Each row of numbers stands for one thing and depends on some of the facts below. Use the named rows to name the rest.

There are 2 kinds of fact about the things: κ, θ.
k192 -κ-> k61; k192 -κ-> k524; k192 -κ-> k733; k194 -κ-> k61; k194 -κ-> k646
k433 -κ-> k909; k433 -κ-> k655; k433 -κ-> k836; k646 -κ-> k367; k940 -κ-> k272
k666 -κ-> k839; k666 -κ-> k733; k666 -κ-> k349; k575 -κ-> k163; k733 -κ-> k787
k108 -κ-> k940; k323 -κ-> k105; k323 -κ-> k741; k323 -κ-> k67; k323 -κ-> k914
k277 -κ-> k199; k524 -κ-> k733; k834 -κ-> k982; k485 -κ-> k272; k485 -κ-> k556
k610 -κ-> k741; k787 -κ-> k997; k42 -κ-> k982; k755 -κ-> k866; k755 -κ-> k164
k590 -κ-> k610; k833 -κ-> k357; k833 -κ-> k883; k676 -κ-> k610; k676 -κ-> k733
k232 -κ-> k96; k232 -κ-> k283; k232 -κ-> k726; k982 -κ-> k10; k645 -κ-> k997
k645 -κ-> k272; k645 -κ-> k834; k487 -κ-> k42; k487 -κ-> k666; k487 -κ-> k584
k487 -κ-> k741; k527 -κ-> k367; k811 -κ-> k95; k492 -κ-> k272; k492 -κ-> k391
k492 -κ-> k357; k492 -κ-> k683; k81 -κ-> k96; k81 -κ-> k61; k81 -κ-> k935
k81 -κ-> k209; k839 -κ-> k556; k391 -κ-> k612; k391 -κ-> k741; k391 -κ-> k668
k96 -κ-> k645; k96 -κ-> k272; k96 -κ-> k556; k96 -κ-> k357; k726 -κ-> k676
k406 -κ-> k485; k925 -κ-> k61; k61 -κ-> k997; k577 -κ-> k556; k95 -κ-> k847
k479 -κ-> k586; k836 -κ-> k391; k836 -κ-> k754; k680 -κ-> k787; k680 -κ-> k748
k680 -κ-> k277; k275 -κ-> k556; k937 -κ-> k556; k937 -κ-> k357; k556 -κ-> k612
k380 -κ-> k612; k572 -κ-> k612; k572 -κ-> k584; k754 -κ-> k485; k754 -κ-> k272
k754 -κ-> k391; k754 -κ-> k741; k689 -κ-> k758; k847 -κ-> k553; k507 -κ-> k294
k507 -κ-> k754; k172 -κ-> k834; k120 -κ-> k111; k207 -κ-> k866; k207 -κ-> k754
k10 -κ-> k610; k283 -κ-> k406; k966 -κ-> k586; k294 -κ-> k15; k294 -κ-> k610
k294 -κ-> k577; k367 -κ-> k668; k678 -κ-> k14; k678 -κ-> k583; k945 -κ-> k746
k945 -κ-> k966; k67 -κ-> k492; k883 -κ-> k754; k800 -κ-> k645; k800 -κ-> k323
k800 -κ-> k676; k918 -κ-> k192; k918 -κ-> k92; k866 -κ-> k935; k163 -κ-> k787
k163 -κ-> k997; k163 -κ-> k741; k935 -κ-> k982; k668 -κ-> k610; k668 -κ-> k741
k635 -κ-> k367; k635 -κ-> k294; k695 -κ-> k584; k695 -κ-> k733; k223 -κ-> k207
k748 -κ-> k15; k727 -κ-> k485; k727 -κ-> k577; k111 -κ-> k635; k272 -κ-> k741
k914 -κ-> k847; k612 -κ-> k741; k796 -κ-> k655; k354 -κ-> k14; k4 -κ-> k666
k4 -κ-> k653; k758 -κ-> k584; k586 -κ-> k787; k586 -κ-> k741; k261 -κ-> k275
k261 -κ-> k966; k92 -κ-> k180; k685 -κ-> k283; k685 -κ-> k92; k653 -κ-> k485
k653 -κ-> k96; k855 -κ-> k14; k199 -κ-> k485; k199 -κ-> k668; k857 -κ-> k612
k13 -κ-> k653; k357 -κ-> k14; k357 -κ-> k676; k611 -κ-> k748; k428 -κ-> k909
k428 -κ-> k645; k553 -κ-> k367; k553 -κ-> k524; k535 -κ-> k553; k15 -κ-> k787
k15 -κ-> k754; k584 -κ-> k105; k584 -κ-> k668; k105 -κ-> k367; k105 -κ-> k485
k105 -κ-> k15; k105 -κ-> k741; k74 -κ-> k96; k74 -κ-> k406; k74 -κ-> k164
k74 -κ-> k535; k194 -θ-> k527; k433 -θ-> k354; k646 -θ-> k202; k950 -θ-> k272
k940 -θ-> k997; k666 -θ-> k202; k281 -θ-> k800; k180 -θ-> k66; k575 -θ-> k275
k733 -θ-> k202; k108 -θ-> k997; k323 -θ-> k618; k277 -θ-> k223; k524 -θ-> k618
k834 -θ-> k16; k485 -θ-> k606; k610 -θ-> k535; k164 -θ-> k748; k787 -θ-> k192
k42 -θ-> k866; k755 -θ-> k354; k590 -θ-> k163; k833 -θ-> k275; k676 -θ-> k202
k232 -θ-> k192; k982 -θ-> k192; k645 -θ-> k120; k487 -θ-> k223; k811 -θ-> k606
k492 -θ-> k618; k81 -θ-> k618; k839 -θ-> k618; k391 -θ-> k202; k96 -θ-> k800
k726 -θ-> k800; k406 -θ-> k997; k655 -θ-> k207; k925 -θ-> k267; k61 -θ-> k529
k577 -θ-> k223; k479 -θ-> k202; k836 -θ-> k618; k680 -θ-> k207; k937 -θ-> k529
k556 -θ-> k618; k380 -θ-> k354; k572 -θ-> k847; k754 -θ-> k500; k689 -θ-> k202
k724 -θ-> k267; k248 -θ-> k500; k507 -θ-> k202; k172 -θ-> k120; k10 -θ-> k653
k283 -θ-> k276; k294 -θ-> k66; k367 -θ-> k192; k678 -θ-> k207; k945 -θ-> k748
k67 -θ-> k653; k883 -θ-> k120; k224 -θ-> k618; k918 -θ-> k748; k14 -θ-> k738
k935 -θ-> k275; k619 -θ-> k276; k668 -θ-> k202; k635 -θ-> k272; k583 -θ-> k966
k695 -θ-> k192; k349 -θ-> k202; k122 -θ-> k527; k683 -θ-> k527; k264 -θ-> k202
k727 -θ-> k66; k358 -θ-> k529; k111 -θ-> k618; k914 -θ-> k535; k612 -θ-> k267
k796 -θ-> k500; k4 -θ-> k272; k758 -θ-> k618; k586 -θ-> k209; k261 -θ-> k529
k746 -θ-> k527; k92 -θ-> k95; k855 -θ-> k275; k199 -θ-> k685; k857 -θ-> k618
k741 -θ-> k209; k13 -θ-> k527; k357 -θ-> k275; k287 -θ-> k223; k611 -θ-> k163
k909 -θ-> k163; k428 -θ-> k105; k553 -θ-> k202; k472 -θ-> k209; k15 -θ-> k209
k584 -θ-> k276; k74 -θ-> k962

Some things and their rows:
k433: [-17   1  -5 -12  17  -9 -34 -20 -19  -3   8  -9   6   6  15 -17  -4  14
  50  17 -12  19  42 -26  -6   2  -8 -15]
k655: [-24   6   6   3  -3  -8 -19 -21   2  23  17   7   6  17  -1 -47   3 -24
  21   5 -24  15  28  -4 -28   5   0 -13]
k754: [ -5   2   2  -4  -8  -8 -28 -14  -1  11  -2 -25  -6  -1  14 -18  18   7
   9 -15  18  12   8   2  -3  -7   2  -4]
k741: [  2  -7  25  39 -44  39 -35  11  -2  27  -1 -41  -3 -17  -7 -55   5 -24
 -16 -45 -16   2  -2  32 -32  13   7 -11]
k272: [-20 -16 -15 -10 -45   3   3   4  12  20 -21 -32 -10  17 -10 -44  10 -28
 -16 -16  17 -15  18 -14  25  -3 -16  35]
k4: [  5   8   2  -9   5   4 -23 -17 -10 -16  -6 -31   0  -6  15  -1  18  18
  23  -2  10   7  12 -11   9  -6  -3  -5]
k163: [-13  -9 -17 -19 -24  21   5   0  -5 -18 -27 -34   7  20 -12 -13  -4 -13
  15  16  21 -10  29 -31  48  -7 -11  21]
k492: [ 54  19 -16 -47 -23  -6 -52  -7  -9   5 -12   2 -33  12 -20   8  13  43
  48 -34 -28 -19   0  -7  22   3 -10 -13]
k586: [  5  -4  22  24 -21  53 -39  12 -21 -11  -7 -50   8 -15   2 -20   2   0
  14 -19 -13   4  13  14  -5   9   3 -22]
k479: [ -8  -8   3 -46 -23  24 -24 -15  36 -28 -20  17  37  10  33  22 -29  28
  -2  -2  28  -8  14  14 -27  12 -16 -18]
k572: [ -3   0  -5  -6   8   2 -33 -13  -7  -6 -13 -23  -3  -1  21  -2  14  20
  23 -12  21   3  17  -6   8  -3  -7  -9]
k606: [-27 -10   7   5  -5   9   7  -2  22 -15 -37   7  12   6 -15 -23  30 -27
  20   4 -17 -29  23 -46  37  -6 -41  30]
k746: [-10  -4  12  16 -24  20   2 -18 -26   3  43  27 -15  44  25   1  80   8
  -9   0  12 -23  24  21  -5  -1  -3  -3]
k81: [ 41  12  -2 -50 -30   0 -69 -16 -17  -6 -14   4 -28  22 -25  22   9  54
  60 -10 -23 -20   2 -14  33  -9   2 -10]
k172: [-16  -6   8   5  -4  -4 -44  -9  -3  -7   0 -20  -1   3   1  14  17  13
  23   1   7   3   8  -6  -2 -24   5   6]
k120: [-16 -15 -22  -6  -6  11  -5  11   0 -15 -34 -25   4   9  -4 -13  14  -9
  16 -13  22 -21  25 -41  40  -5 -29  30]
k275: [-22 -32 -12 -13   8  14  15 -23  -2   9 -47 -23 -38  21   7 -20  -4  -7
  -6 -20  11 -20   4 -54  27  29  -2  50]
k277: [ -9  26 -15 -18  10 -50 -19 -30  20   6   1 -10   7  11  13 -16  28   2
  18  -9  42  17  -7  -5   0 -31  10   5]

Name these rows:
No name comes twice in this set of rows, the named rows included.
[-30 -32  29  10  14   9 -34 -45  -4  21 -29  -2 -50  23   6  20 -11  15
  -9 -14  -6  -8 -31 -26 -14  13  44  38]	k935
[-23   0  -1 -10  15  -3 -28 -20 -10   1  12   3   8  14   7 -25   1  -1
  46  13 -17  23  35 -20 -14  -2  -7 -17]	k796
[ 48  12   0 -32 -48 -17 -54  -6   4  43 -11  19 -37  18 -19 -36  18  19
  25 -53 -13 -22  -6   7   8   5  -3 -14]	k556
[-24 -15   9 -20 -12  19  -6  -6  10 -19 -32 -14 -38   3 -35  -3  -8 -19
   1  42  36 -10  49  -7  75  -1 -38  -1]	k192
[ -2  -1  -3   9 -31  11   3 -17 -27   6  49  12 -23  30  29   7  72  12
 -21  -9   4 -18  19  25 -13   9 -15  10]	k683
[-15 -17 -25 -16 -21   7  -1   6  -2  -4 -31 -31   0  15   2 -21   7  -5
   7  -8  27 -19  29 -34  39  -2 -27  31]	k105
[-22  -8  24 -22  -5  14 -22 -17  61 -29 -26  59  45  -1  26  21   3   8
   3  -7  -8 -23   8  -2 -38   7 -40 -10]	k264
[  3  29  -4 -19  16  -2  -7 -23   6 -37  17 -22 -11 -23  -2  36  28  12
  16   3 -38   3   0 -19  -1   5 -33  12]	k678
[ -8   5  23 -41 -44  32  -9 -16  55 -13 -13  31  34  21  11  12 -23  -3
 -24  -2  22 -15  -1  39 -28   8   2 -20]	k733
[-39 -23  -4   0 -44   1 -23   5   7   1 -28 -25   1  17 -24 -11  14 -17
  -2   5   5 -24  20 -31  22 -17 -15  52]	k866
[-16  -6  17  26   1  19  -4 -17 -21 -16  34  50 -11  30  26  13  95  13
  10   6 -13 -28  25  -1  -4  -1 -26   4]	k122
[ 35  14  15 -18 -12  -9 -50 -13  15  12 -28  51 -19  12 -26  -8  37  18
  63 -34 -52 -38  -3 -19  21  -6 -19 -17]	k224

Now the same things, written a new way:
Some rows with their names:
k380: [  6   1  -2  16  -9 -20   8   0   3   6 -21  14 -11]
k962: [ 12   3 -25 -11   9  18 -28   0 -23   6  36 -20 -15]
k883: [-19  -8  30   1  -1  10  17  15  13   9  -8  -3  10]
k358: [  4  -2  -6  27  11 -17  11  13   8  17 -14  14   8]
k15: [-40  -8  44  10   7   8  17  16  11   7 -24  -7  -5]
k202: [ 41   5  -7 -89  30 -14 -53 -12 -35 -36  55  -9  -1]
k590: [ -3   1   0  18  -1 -20  21  15  -3   0 -25  -1   0]
k194: [-30 -15 -52  -3  -6 -13 -18 -20  20  -7  11 -14  20]
k796: [ -1   3   0  17  -1  -8  13   5  11   6 -15   3   5]
k746: [-14 -27 -65   1   5 -26 -28 -18  16   4  18   2  31]
k96: [  8   3  19  10 -19 -11  -7 -12  27  12  -4  20  -7]
k428: [ -3   0   6  14  -3  -6   6   3  12   3 -11   6   5]
k14: [ 11  -6 -12  21  11 -12   0   4  10  14  -7  17  13]
k940: [-7 -8 26  2 -8 -5  6  8 11 10 -8  9  0]
k349: [ 34  -9   4 -49  31 -36 -21  -5  -1 -21   5  25  22]
k950: [  7  -7  -8  20  10 -15   4   8   8  16 -13  12  10]
k935: [ 28 -34  23  37   7 -12  29  -6  27  -9 -24   1  28]
k294: [-10   3   3  11  -3  -6  26  10   5   2 -18  -4   2]

Rows to name:
No name comes twice in this set of rows, the named rows included.
[ 33   9   9  18 -23  -4 -19  51   5   6 -41  -8  38]	k982
[ -3  -6  -5  -2  15  10 -43  -2 -21   6  23 -18 -27]	k997
[  3  21 -20 -14  -6  29 -12  -5 -17  -7  36 -37 -17]	k95
[-26 -16 -50  -5 -11 -16 -18 -19  23  -7  15 -11  23]	k13
[ -9 -28   9  11  12 -43  17  26 -29  18 -33  21 -14]	k741
[ -4   1   9  21  -3 -10  10   9  11   4 -13   0   7]	k172
[-11 -20  10   2  -1 -42  25  24 -37  -2 -39   2 -18]	k610
[ -8   0   9  18  -1 -26  23  17  -5   8 -27   6  -7]	k487
[ -3  18  -1  -6  -5  18  -8   7 -20   3  27 -32 -21]	k223
[-30 -27  55 -20  -9   9  18  21  -1  13  -9   2  -1]	k754
[  5  16  -3 -25 -14  37 -16  -6 -11   3  45 -27 -20]	k653
[-46  -6  41 -10 -17  45   9  -8  -3 -13  27  13  18]	k836
[-26 -11  21 -13   5   4 -35   1 -39  -5   4 -28 -51]	k163
[ 20   7  12 -45  18 -33 -20 -16   4 -35  -9  11   5]	k666
[ 20  24  -9 -59  21   1  26  -9   3 -36   4  -6  23]	k553

